Below are the code and all the weights of a small trained network. Each question names an input and a class and asks about switching units off, where a switched-off unit gives its printed mean instead of its output.

import numpy as np


def w(rows, s, z=0):
    codes = np.array(rows[::2]) - 128.0
    scale = np.full(codes.shape[1], s)
    scale[-1] = z or s
    return codes * scale


def f(y):
    return np.maximum(y, 0)


def log_softmax(a):
    a = a - a.max(-1, keepdims=True)
    return a - np.log(np.exp(a).sum(-1, keepdims=True))


def net(x, mask):
    res = np.array(x, float).reshape(1, 7) / 4 @ E
    y = f(res @ A[0][:, :-1].T + A[0][:, -1])
    res = res + np.where(mask, y, B[0][:, -1]) @ B[0][:, :-1]
    return log_softmax(res[-1] @ U[:, :-1].T + U[:, -1])


A, B = {}, {}
E = w([
[150,99,64,127,144,144],'x0',
[50,254,81,44,173,161],'x1',
[61,60,114,132,15,154],'x2',
[120,61,95,66,156,182],'x3',
[135,133,18,184,68,78],'x4',
[19,110,143,195,102,96],'x5',
[90,97,76,165,206,165],'x6',
],0.0085)
A[0] = w([
[117,184,116,144,154,16,52],'N1',
[144,176,199,148,115,124,255],'N2',
[89,182,144,73,164,155,52],'N3',
[111,126,183,167,146,71,167],'N4',
[165,65,97,145,121,170,91],'N5',
[150,74,89,168,185,115,232],'N6',
[149,181,156,142,200,145,106],'N7',
[184,173,153,96,172,144,131],'N8',
[89,110,57,181,89,89,240],'N9',
[78,183,171,97,191,145,24],'N10',
[73,92,119,70,113,146,143],'N11',
[155,96,181,120,172,126,208],'N12',
[94,135,139,122,138,148,165],'N13',
[183,202,103,112,153,84,22],'N14',
[99,112,89,246,136,89,43],'N15',
[149,110,132,130,93,166,60],'N16',
[133,114,73,63,97,183,224],'N17',
[116,132,121,115,174,168,222],'N18',
[90,185,101,121,40,110,220],'N19',
[86,66,83,152,157,121,123],'N20',
[117,82,110,77,84,177,102],'N21',
[158,114,180,78,119,150,229],'N22',
[112,76,185,146,32,184,248],'N23',
],0.012,0.0019)
B[0] = w([
[138,162,92,173,111,123,199],'N1',
[181,90,123,203,143,50,201],'N2',
[82,161,157,130,138,52,210],'N3',
[174,158,94,173,149,139,194],'N4',
[44,63,101,137,247,109,193],'N5',
[1,94,140,58,195,165,206],'N6',
[127,114,123,109,164,123,203],'N7',
[143,110,146,97,172,113,210],'N8',
[50,102,166,102,81,68,251],'N9',
[90,150,174,130,170,63,214],'N10',
[80,182,79,111,115,199,199],'N11',
[161,104,74,188,159,149,198],'N12',
[86,149,161,141,163,178,168],'N13',
[170,191,113,136,136,153,200],'N14',
[87,95,91,114,70,59,233],'N15',
[149,74,125,120,138,136,158],'N16',
[100,116,156,109,107,201,213],'N17',
[57,157,176,121,165,152,193],'N18',
[117,192,55,129,94,157,228],'N19',
[77,74,129,104,114,179,208],'N20',
[174,131,112,65,81,187,197],'N21',
[153,62,96,218,164,111,201],'N22',
[177,88,55,120,146,140,254],'N23',
],0.0071,0.0098)
U = w([
[55,210,192,132,190,123,130],'0',
[238,43,138,158,128,101,231],'1',
[168,255,61,196,29,83,2],'2',
[96,144,125,132,198,170,225],'3',
[239,128,125,99,93,194,37],'4',
[107,168,95,89,80,251,212],'5',
[111,56,133,103,84,64,50],'6',
],0.0089,0.0026)

Each question gives the input, the list of numbers given to net, and the class t.
The units are the neurons (one row each of A and B). Each row of codes is followed by its name. A weight is (code - 128) times the scale printed after its matrix; where a second scale follows, it is the last column's (A, B and U).
mask holds one flag per neuron, in row order. A switched-off neuron (its flag False) gives its mean, the last column of its row in B, instead of its output. The means were averaged over made-up inputs and are rounded, as every weight is.
A unit's drop is (log p(t) with every unit on - log p(t) with that unit switched off) / (log p(t) with every unit on - log p(t) with every unit switched off).
The circuit of an input: a set's keep is (log p(t) with only the set's units on - log p(t) with every unit switched off) / (log p(t) with every unit on - log p(t) with every unit switched off). Starting from the 12 units with the biggest drops (on a tie, the unit counted first), units are removed one at a time, each time the one whose removal leaves the highest keep (on an exact tie, the one counted first), for as long as the keep stays at least 0.8.
circuit, biggest first: the units of the circuit, biggest drop first
most important unit: the unit with the biggest drop
k most important neurons: the k neurons with the biggest drops, biggest first
drop when u is switched off: that unit's drop, to one decimal
input [1,-4,0,7,5,-7,4], class 3: circuit, biggest first : N5
input [3,2,-1,3,-7,1,3], class 0: circuit, biggest first : N10; N3
input [-2,-3,-8,0,-6,0,0], class 1: 3 most important neurons : N2; N12; N22
input [-5,-3,8,-1,-2,-3,-8], class 1: circuit, biggest first : N22; N23
input [-7,-6,4,-6,2,-2,-7], class 1: 4 most important neurons : N23; N2; N11; N16
input [5,1,-4,8,-6,1,4], class 0: circuit, biggest first : N18; N10
input [2,3,0,-7,-5,0,-5], class 2: circuit, biggest first : N6; N2; N5
input [-5,1,3,5,-5,8,-3], class 5: circuit, biggest first : N11; N23
input [-5,3,3,1,3,1,-4], class 2: circuit, biggest first : N6; N19
input [3,3,-3,-7,5,-2,5], class 2: circuit, biggest first : N1; N5
input [-4,8,-5,-8,-2,2,-6], class 2: circuit, biggest first : N1; N2
input [0,-4,6,-8,-4,8,-8], class 2: 2 most important neurons : N19; N4
input [-1,5,-4,8,-4,-6,-4], class 0: 2 most important neurons : N3; N10
input [4,-8,-5,7,-3,-7,7], class 3: circuit, biggest first : N6
input [-1,-7,-8,0,2,-8,2], class 3: 3 most important neurons : N6; N5; N23
input [-1,8,-4,8,7,0,4], class 0: drop when N3 is switched off : 0.2
input [-5,-4,8,-8,-4,-1,6], class 1: drop when N23 is switched off : 0.2
input [5,-7,-2,8,2,-5,3], class 3: drop when N6 is switched off : 0.3
input [5,6,-3,0,8,1,5], class 0: drop when N1 is switched off : -0.1
input [-5,7,1,-1,5,6,-1], class 2: most important unit : N19
